Here is a tiny trained network, its code and every weight. The questions are about switching its units off for an input and a class, where a switched-off unit gives its printed mean instead of its output.

import numpy as np


def w(rows, s, z=0):
    codes = np.array(rows[::2]) - 128.0
    scale = np.full(codes.shape[1], s)
    scale[-1] = z or s
    return codes * scale


def f(y):
    return np.maximum(y, 0)


def log_softmax(a):
    a = a - a.max(-1, keepdims=True)
    return a - np.log(np.exp(a).sum(-1, keepdims=True))


def net(x, mask):
    res = np.array(x, float).reshape(1, 7) / 4 @ E
    y = f(res @ A[0][:, :-1].T + A[0][:, -1])
    res = res + np.where(mask, y, B[0][:, -1]) @ B[0][:, :-1]
    return log_softmax(res[-1] @ U[:, :-1].T + U[:, -1])


A, B = {}, {}
E = w([
[133,93,31,40],'x0',
[170,2,159,145],'x1',
[128,128,128,128],'x2',
[127,128,129,128],'x3',
[128,128,128,127],'x4',
[217,162,194,57],'x5',
[44,102,189,62],'x6',
],0.0067)
A[0] = w([
[186,150,172,70,81],'neuron 0',
[122,145,185,180,56],'neuron 1',
[174,4,149,139,3],'neuron 2',
[138,106,77,71,76],'neuron 3',
[121,125,127,128,85],'neuron 4',
[190,137,75,162,41],'neuron 5',
[194,154,178,60,81],'neuron 6',
[99,116,150,104,53],'neuron 7',
[131,122,86,90,60],'neuron 8',
[129,129,127,126,89],'neuron 9',
[103,192,106,114,40],'neuron 10',
[117,153,212,199,37],'neuron 11',
[151,137,139,110,43],'neuron 12',
[120,141,175,166,52],'neuron 13',
[129,128,128,127,107],'neuron 14',
[132,118,80,84,59],'neuron 15',
[41,95,75,191,74],'neuron 16',
[198,141,69,175,30],'neuron 17',
[176,124,98,168,51],'neuron 18',
[134,109,132,133,71],'neuron 19',
[125,111,94,101,72],'neuron 20',
[26,89,188,49,18],'neuron 21',
[133,113,85,81,68],'neuron 22',
[126,131,122,121,99],'neuron 23',
[163,141,151,95,82],'neuron 24',
[132,92,65,61,60],'neuron 25',
[105,205,109,113,28],'neuron 26',
[154,139,140,111,27],'neuron 27',
[96,114,106,147,13],'neuron 28',
[147,62,144,139,21],'neuron 29',
[93,120,148,101,37],'neuron 30',
[97,217,104,111,23],'neuron 31',
[76,107,85,170,28],'neuron 32',
],0.017,0.004)
B[0] = w([
[138,73,55,129,206],'neuron 0',
[89,107,175,169,194],'neuron 1',
[95,164,158,1,242],'neuron 2',
[93,107,174,167,196],'neuron 3',
[133,125,129,131,129],'neuron 4',
[183,185,123,163,181],'neuron 5',
[138,67,41,129,219],'neuron 6',
[157,156,129,142,158],'neuron 7',
[88,124,154,152,171],'neuron 8',
[130,127,127,133,128],'neuron 9',
[113,147,147,64,188],'neuron 10',
[72,100,195,187,225],'neuron 11',
[132,110,104,127,141],'neuron 12',
[100,116,163,163,176],'neuron 13',
[129,127,128,128,128],'neuron 14',
[88,118,163,157,180],'neuron 15',
[133,46,27,113,236],'neuron 16',
[197,189,124,168,192],'neuron 17',
[164,178,124,156,169],'neuron 18',
[125,126,137,110,139],'neuron 19',
[114,108,154,151,163],'neuron 20',
[222,226,118,183,254],'neuron 21',
[94,115,163,159,181],'neuron 22',
[120,129,129,127,133],'neuron 23',
[126,102,85,130,168],'neuron 24',
[91,96,185,179,211],'neuron 25',
[115,153,153,55,194],'neuron 26',
[133,108,101,126,140],'neuron 27',
[135,101,89,128,149],'neuron 28',
[108,146,144,63,181],'neuron 29',
[161,158,127,141,158],'neuron 30',
[119,149,162,39,210],'neuron 31',
[144,78,66,124,185],'neuron 32',
],0.049,0.0082)
U = w([
[126,54,20,124,155],'0',
[54,106,199,195,103],'1',
[94,177,150,2,250],'2',
[207,219,112,181,16],'3',
],0.0055,0.0013)

Each question gives the input, the list of numbers given to net, and the class t.
The units are the neurons (one row each of A and B). Each row of codes is followed by its name. A weight is (code - 128) times the scale printed after its matrix; where a second scale follows, it is the last column's (A, B and U).
mask holds one flag per neuron, in row order. A switched-off neuron (its flag False) gives its mean, the last column of its row in B, instead of its output. The means were averaged over made-up inputs and are rounded, as every weight is.
A unit's drop is (log p(t) with every unit on - log p(t) with that unit switched off) / (log p(t) with every unit on - log p(t) with every unit switched off).
The circuit of an input: a set's keep is (log p(t) with only the set's units on - log p(t) with every unit switched off) / (log p(t) with every unit on - log p(t) with every unit switched off). Starting from the 12 units with the biggest drops (on a tie, the unit counted first), units are removed one at a time, each time the one whose removal leaves the highest keep (on an exact tie, the one counted first), for as long as the keep stays at least 0.8.
units of the circuit, in order: the units of the circuit, biggest drop first
unit that matters most: the unit with the biggest drop
k most important neurons: the k neurons with the biggest drops, biggest first
drop of u: that unit's drop, to one decimal
input [-1,-1,-2,3,6,-8,5], class 0: units of the circuit, in order -> (neuron 16)
input [-1,6,-5,6,-1,4,-6], class 2: 3 most important neurons -> (neuron 2; neuron 21; neuron 29)
input [5,-3,-1,-3,0,5,7], class 3: 2 most important neurons -> (neuron 21; neuron 16)
input [7,3,7,0,-6,-7,-8], class 3: 4 most important neurons -> (neuron 17; neuron 5; neuron 18; neuron 6)
input [8,1,-5,-3,5,-6,8], class 1: 4 most important neurons -> (neuron 25; neuron 3; neuron 22; neuron 15)
input [0,0,-3,4,-2,8,-8], class 0: 4 most important neurons -> (neuron 6; neuron 0; neuron 21; neuron 24)
input [-7,2,-8,-2,5,1,-8], class 3: 3 most important neurons -> (neuron 17; neuron 5; neuron 18)
input [-2,8,-7,-1,6,-7,-6], class 2: 3 most important neurons -> (neuron 2; neuron 29; neuron 6)
input [0,5,-4,-8,-8,-4,2], class 2: 3 most important neurons -> (neuron 2; neuron 6; neuron 0)
input [-1,-7,0,8,1,-5,-3], class 2: 2 most important neurons -> (neuron 31; neuron 26)
input [-4,-2,3,2,4,-1,5], class 3: 3 most important neurons -> (neuron 21; neuron 25; neuron 3)
input [8,-6,0,-7,-5,7,6], class 1: 3 most important neurons -> (neuron 25; neuron 3; neuron 16)
input [4,-3,-8,5,2,2,2], class 1: 2 most important neurons -> (neuron 2; neuron 16)
input [7,1,0,-3,8,-5,-7], class 1: 2 most important neurons -> (neuron 21; neuron 25)
input [2,5,3,-7,-7,-1,-8], class 3: unit that matters most -> neuron 17
input [-1,-7,3,-6,8,-7,-4], class 0: 3 most important neurons -> (neuron 16; neuron 2; neuron 32)
input [-5,5,-4,4,-8,-5,7], class 3: drop of neuron 21 -> 2.2
input [-3,2,1,3,5,-5,-6], class 3: drop of neuron 17 -> 2.3
input [5,-2,1,6,1,-3,7], class 3: drop of neuron 21 -> 2.6
input [2,4,-5,-8,8,-1,-7], class 3: drop of neuron 28 -> 0.0
input [8,-5,3,6,6,-7,-2], class 1: units of the circuit, in order -> (neuron 25)
